Below is a small trained network, with its code and all its weights. Each question gives an input and a class and asks what happens when units are switched off, that is, made to give their printed mean instead of their output.

import numpy as np


def w(rows, s, z=0):
    codes = np.array(rows[::2]) - 128.0
    scale = np.full(codes.shape[1], s)
    scale[-1] = z or s
    return codes * scale


def f(y):
    return y / 2 * (1 + np.tanh(0.7978845608 * (y + 0.044715 * y**3)))


def log_softmax(a):
    a = a - a.max(-1, keepdims=True)
    return a - np.log(np.exp(a).sum(-1, keepdims=True))


def net(x, mask):
    res = np.array(x, float).reshape(1, 3) / 4 @ E
    y = f(res @ A[0][:, :-1].T + A[0][:, -1])
    res = res + np.where(mask, y, B[0][:, -1]) @ B[0][:, :-1]
    return log_softmax(res[-1] @ U[:, :-1].T + U[:, -1])


A, B = {}, {}
E = w([
[129,207,135,231,124,172,169],'x0',
[40,3,39,156,176,166,89],'x1',
[197,71,88,170,146,199,178],'x2',
],0.012)
A[0] = w([
[191,91,146,46,151,118,124,243],'N0',
[152,142,76,164,156,196,167,198],'N1',
[131,167,81,188,110,108,171,60],'N2',
[133,145,175,147,143,154,152,235],'N3',
[78,44,82,170,148,152,95,217],'N4',
[98,197,88,84,175,130,161,68],'N5',
[118,162,123,192,142,162,126,165],'N6',
[238,121,136,134,129,159,156,133],'N7',
[137,228,142,134,127,120,91,126],'N8',
[79,251,167,125,123,89,134,215],'N9',
[85,23,111,110,135,125,135,181],'N10',
[98,178,145,125,120,118,90,255],'N11',
],0.015,0.0036)
B[0] = w([
[191,147,5,105,74,81,87,196],'N0',
[131,64,150,237,131,106,123,196],'N1',
[86,106,138,199,97,108,50,168],'N2',
[170,143,137,207,125,153,114,171],'N3',
[61,67,86,80,232,181,184,255],'N4',
[102,183,153,97,136,86,147,140],'N5',
[142,134,229,147,173,111,56,180],'N6',
[173,106,80,173,123,86,227,190],'N7',
[34,181,139,118,159,146,182,205],'N8',
[113,252,151,106,143,196,127,248],'N9',
[52,12,145,42,139,167,91,234],'N10',
[145,199,86,130,129,167,78,187],'N11',
],0.017,0.019)
U = w([
[102,255,127,115,144,218,124,142],'0',
[161,144,81,78,81,110,34,35],'1',
[150,139,147,213,151,140,112,118],'2',
[179,170,69,150,100,123,217,119],'3',
[84,74,89,88,192,197,134,239],'4',
[105,159,168,89,54,118,210,4],'5',
[164,121,192,90,119,116,166,16],'6',
],0.01,0.0033)

Each question gives the input, the list of numbers given to net, and the class t.
The units are the neurons (one row each of A and B). Each row of codes is followed by its name. A weight is (code - 128) times the scale printed after its matrix; where a second scale follows, it is the last column's (A, B and U).
mask holds one flag per neuron, in row order. A switched-off neuron (its flag False) gives its mean, the last column of its row in B, instead of its output. The means were averaged over made-up inputs and are rounded, as every weight is.
A unit's drop is (log p(t) with every unit on - log p(t) with that unit switched off) / (log p(t) with every unit on - log p(t) with every unit switched off).
The circuit of an input: a set's keep is (log p(t) with only the set's units on - log p(t) with every unit switched off) / (log p(t) with every unit on - log p(t) with every unit switched off). Starting from all 12 units, units are removed one at a time, each time the one whose removal leaves the highest keep (on an exact tie, the one counted first), for as long as the keep stays at least 0.8.
units of the circuit, in order: the units of the circuit, biggest drop first
k most important neurons: the k neurons with the biggest drops, biggest first
drop when u is switched off: that unit's drop, to one decimal
input [-7,-2,-7], class 0: most important neuron	N9
input [0,0,5], class 2: units of the circuit, in order	N10; N4; N1
input [4,1,-1], class 2: units of the circuit, in order	N9; N4; N8
input [-8,-7,-2], class 0: 3 most important neurons	N9; N8; N10
input [5,-7,4], class 2: 3 most important neurons	N7; N1; N2
input [1,-5,8], class 3: 2 most important neurons	N7; N10
input [5,4,-4], class 0: 2 most important neurons	N10; N7
input [0,-3,6], class 3: drop when N7 is switched off	0.3
input [-7,-1,-8], class 0: drop when N11 is switched off	0.1
input [-5,-3,7], class 3: drop when N7 is switched off	0.1
input [0,-4,3], class 3: drop when N10 is switched off	0.0
